Below is a small trained network, with its code and all its weights. Each question gives an input and a target symbol and asks what happens when units are switched off, that is, made to give their printed mean instead of their output.

import numpy as np


def w(rows, s, z=0):
    codes = np.array(rows[::2]) - 128.0
    scale = np.full(codes.shape[1], s)
    scale[-1] = z or s
    return codes * scale


def f(y):
    return np.maximum(y, 0)


def softmax(a):
    e = np.exp(a - a.max(-1, keepdims=True))
    return e / e.sum(-1, keepdims=True)


def log_softmax(a):
    a = a - a.max(-1, keepdims=True)
    return a - np.log(np.exp(a).sum(-1, keepdims=True))


def net(x, mask):
    ids = ['ΓΔΘΞΦαβεημπτψ'.index(c) for c in x.split()]
    T = len(ids)
    res = E[ids] + P[:T]
    u = 0
    for l in range(2):
        q, k, v = (res @ M[l].T for M in (Q, K, V))
        z = softmax(np.where(np.tri(T) > 0, q @ k.T / 2**0.5, -1e9)) @ v
        res = res + np.where(mask[u], z, O[l][:, -1]) @ O[l][:, :-1]
        u += 1
        y = f(res @ A[l][:, :-1].T + A[l][:, -1])
        res = res + np.where(mask[u : u + 12], y, B[l][:, -1]) @ B[l][:, :-1]
        u += 12
    return log_softmax(res[-1] @ U[:, :-1].T + U[:, -1])


Q, K, V, O, A, B = {}, {}, {}, {}, {}, {}
E = w([
[72,87,128,138,117,56,110],'Γ',
[123,140,142,94,50,57,80],'Δ',
[42,109,89,51,160,129,102],'Θ',
[200,161,77,66,159,111,137],'Ξ',
[62,82,79,156,131,73,117],'Φ',
[155,139,236,169,8,159,134],'α',
[159,136,113,132,174,199,145],'β',
[137,145,124,127,61,202,27],'ε',
[124,113,63,216,124,137,127],'η',
[138,155,50,206,112,171,156],'μ',
[102,120,143,130,122,181,74],'π',
[125,80,119,168,159,161,126],'τ',
[161,209,95,118,98,101,162],'ψ',
],0.017)
P = w([
[1,226,149,174,233,53,81],'0',
[169,122,89,144,73,93,115],'1',
[175,108,117,132,81,122,102],'2',
[180,109,131,116,84,145,109],'3',
[73,134,98,81,127,131,153],'4',
[77,127,87,82,157,133,181],'5',
[67,112,84,95,148,106,143],'6',
],0.0068)
Q[0] = w([
[1,179,123,51,185,80,117],'0.h1',
[110,157,39,146,132,139,124],'0.h1',
],0.0082)
K[0] = w([
[246,3,2,30,56,154,168],'0.h1',
[197,5,135,90,168,205,86],'0.h1',
],0.0054)
V[0] = w([
[133,125,28,183,58,1,165],'0.h1',
[60,184,136,147,103,110,106],'0.h1',
],0.0075)
O[0] = w([
[126,128,119,147,107,109,254,227],'0.h1',
[30,183,168,170,110,104,155,251],'0.h1',
],0.0096,0.0025)
A[0] = w([
[172,89,100,179,166,196,39,167],'0.n1',
[139,158,119,85,85,119,72,76],'0.n2',
[199,224,131,67,72,88,156,151],'0.n3',
[118,139,224,91,57,75,185,3],'0.n4',
[123,148,105,172,186,118,190,65],'0.n5',
[138,124,87,44,50,38,62,244],'0.n6',
[144,165,76,34,115,90,150,241],'0.n7',
[164,81,187,214,106,76,131,194],'0.n8',
[66,89,105,191,89,46,79,139],'0.n9',
[131,254,123,163,197,154,132,159],'0.n10',
[144,164,129,226,153,150,101,72],'0.n11',
[125,99,113,91,133,43,163,179],'0.n12',
],0.0089,0.0037)
B[0] = w([
[170,209,137,193,154,105,65,240],'0.n1',
[111,96,111,127,99,162,139,162],'0.n2',
[111,139,159,77,160,130,176,225],'0.n3',
[158,149,155,166,199,122,2,180],'0.n4',
[98,123,152,167,107,151,73,203],'0.n5',
[89,148,126,119,164,107,204,238],'0.n6',
[84,152,149,98,131,130,102,230],'0.n7',
[89,127,144,162,178,160,135,204],'0.n8',
[136,103,169,138,159,110,197,254],'0.n9',
[90,147,177,101,70,84,110,224],'0.n10',
[118,47,181,161,104,94,107,180],'0.n11',
[127,140,121,113,176,115,112,213],'0.n12',
],0.0094,0.0054)
Q[1] = w([
[60,155,2,82,182,68,119],'1.h1',
[40,243,190,152,220,23,166],'1.h1',
],0.0097)
K[1] = w([
[187,111,2,86,166,199,171],'1.h1',
[130,105,157,91,172,218,64],'1.h1',
],0.0079)
V[1] = w([
[121,254,145,101,38,192,120],'1.h1',
[152,99,130,200,58,134,140],'1.h1',
],0.0084)
O[1] = w([
[165,135,199,124,146,182,137,123],'1.h1',
[142,251,170,176,100,125,185,2],'1.h1',
],0.018,0.003)
A[1] = w([
[110,158,89,250,104,31,49,117],'1.n1',
[100,88,26,175,175,86,221,118],'1.n2',
[31,113,45,93,55,121,82,10],'1.n3',
[175,234,192,95,49,180,115,137],'1.n4',
[96,148,185,100,172,13,112,91],'1.n5',
[109,233,55,204,10,210,225,161],'1.n6',
[132,168,113,35,144,3,161,131],'1.n7',
[53,116,153,179,196,189,149,160],'1.n8',
[152,128,80,89,112,143,54,211],'1.n9',
[84,49,255,102,125,205,205,204],'1.n10',
[114,77,93,66,149,76,97,4],'1.n11',
[177,78,191,186,111,162,43,99],'1.n12',
],0.0065,0.0046)
B[1] = w([
[170,126,83,67,119,171,113,248],'1.n1',
[170,188,157,101,80,91,133,226],'1.n2',
[107,237,138,133,121,119,159,193],'1.n3',
[107,77,82,190,187,123,173,191],'1.n4',
[214,62,69,131,152,155,56,221],'1.n5',
[152,84,130,34,216,101,83,196],'1.n6',
[169,35,191,249,47,139,145,207],'1.n7',
[151,172,143,86,90,168,129,232],'1.n8',
[166,9,98,217,145,57,190,172],'1.n9',
[152,222,36,132,65,171,212,249],'1.n10',
[32,199,156,136,253,212,92,189],'1.n11',
[72,78,249,113,95,94,112,189],'1.n12',
],0.0065,0.011)
U = w([
[88,164,72,171,80,145,129,121],'Γ',
[58,122,117,142,124,144,137,97],'Δ',
[131,43,171,137,102,45,181,217],'Θ',
[173,48,109,115,144,153,143,55],'Ξ',
[138,145,98,99,101,134,163,163],'Φ',
[135,156,123,144,137,148,117,37],'α',
[191,100,163,144,164,127,88,72],'β',
[104,168,148,208,137,155,129,121],'ε',
[173,181,165,2,139,118,99,110],'η',
[152,205,89,148,179,165,157,3],'μ',
[129,132,155,120,106,137,91,120],'π',
[215,160,35,178,132,188,42,233],'τ',
[159,92,83,160,78,192,150,192],'ψ',
],0.0079,0.0042)

Each question gives the input, a string of symbols that net reads in full, and the target symbol t.
The units are the heads (2 rows each of Q, K, V and O) and the neurons (one row each of A and B). Each row of codes is followed by its name. A weight is (code - 128) times the scale printed after its matrix; where a second scale follows, it is the last column's (O, A, B and U).
mask holds one flag per unit, layer by layer, with each layer's heads first. A switched-off unit (its flag False) gives its mean, the last column of its rows in O or B, instead of its output. The means were averaged over made-up inputs and are rounded, as every weight is.
A unit's drop is (log p(t) with every unit on - log p(t) with that unit switched off) / (log p(t) with every unit on - log p(t) with every unit switched off).
The circuit of an input: a set's keep is (log p(t) with only the set's units on - log p(t) with every unit switched off) / (log p(t) with every unit on - log p(t) with every unit switched off). Starting from the 12 units with the biggest drops (on a tie, the unit counted first), units are removed one at a time, each time the one whose removal leaves the highest keep (on an exact tie, the one counted first), for as long as the keep stays at least 0.8.
units of the circuit, in order: the units of the circuit, biggest drop first
unit that matters most: the unit with the biggest drop
top k neurons: the k neurons with the biggest drops, biggest first
top k neurons in layer l: the k neurons of layer l with the biggest drops, biggest first
input ε τ τ τ Ξ, target Ξ: unit that matters most : 0.h1
input Φ ψ τ ψ τ Θ Φ, target Δ: units of the circuit, in order : 1.n11, 1.h1
input ψ ψ Γ μ ψ ψ, target η: top 4 neurons : 0.n4, 0.n9, 0.n3, 0.n7
input τ τ ψ Θ, target Δ: units of the circuit, in order : 1.n11, 1.h1, 0.n1, 1.n1
input τ β ψ τ τ Δ, target Θ: units of the circuit, in order : 1.n7, 0.n6
input Ξ ψ Γ, target Ξ: units of the circuit, in order : 1.h1, 0.n7
input π Γ ε Ξ ψ Γ, target Ξ: top 4 neurons : 0.n1, 0.n3, 0.n11, 0.n12
input ψ ψ τ Θ ψ, target Δ: top 2 neurons : 1.n11, 0.n7
input ψ ψ π, target ψ: top 2 neurons in layer 1 : 1.n10, 1.n6
input Φ β Θ, target Δ: units of the circuit, in order : 1.n11, 1.h1, 0.h1, 0.n6
input π ψ τ τ Φ, target Θ: units of the circuit, in order : 0.n9, 1.n7, 1.h1
input Δ ε ψ τ, target Δ: top 2 neurons : 0.n4, 1.n11
input π μ μ τ τ ψ α, target ε: top 2 neurons : 0.n4, 0.n8
input α ε η ψ, target μ: units of the circuit, in order : 1.h1, 1.n4
input β ε ε, target β: top 2 neurons in layer 0 : 0.n1, 0.n10
input β ε τ ε π, target ε: top 3 neurons in layer 0 : 0.n1, 0.n3, 0.n12
input τ τ π, target τ: units of the circuit, in order : 0.n1, 0.h1
input τ β β τ, target τ: units of the circuit, in order : 0.h1, 0.n1
input β Ξ Δ ψ τ, target Ξ: units of the circuit, in order : 1.h1, 0.h1
input ψ τ β, target ψ: top neuron in layer 1 : 1.n10
input τ τ α Φ α, target ε: units of the circuit, in order : 1.h1
input Ξ Φ τ β, target Ξ: top 2 neurons : 0.n10, 0.n7
input τ ψ ψ ψ, target Θ: top 4 neurons : 1.n7, 0.n6, 0.n3, 1.n10
input β τ Φ Γ ψ Δ, target Θ: top 3 neurons in layer 1 : 1.n7, 1.n10, 1.n11
input Γ τ ε τ, target Γ: top 2 neurons in layer 0 : 0.n9, 0.n4
input τ ε β, target τ: top 4 neurons in layer 0 : 0.n11, 0.n6, 0.n1, 0.n7
input ε ψ Φ Γ, target μ: top 2 neurons : 1.n10, 0.n9
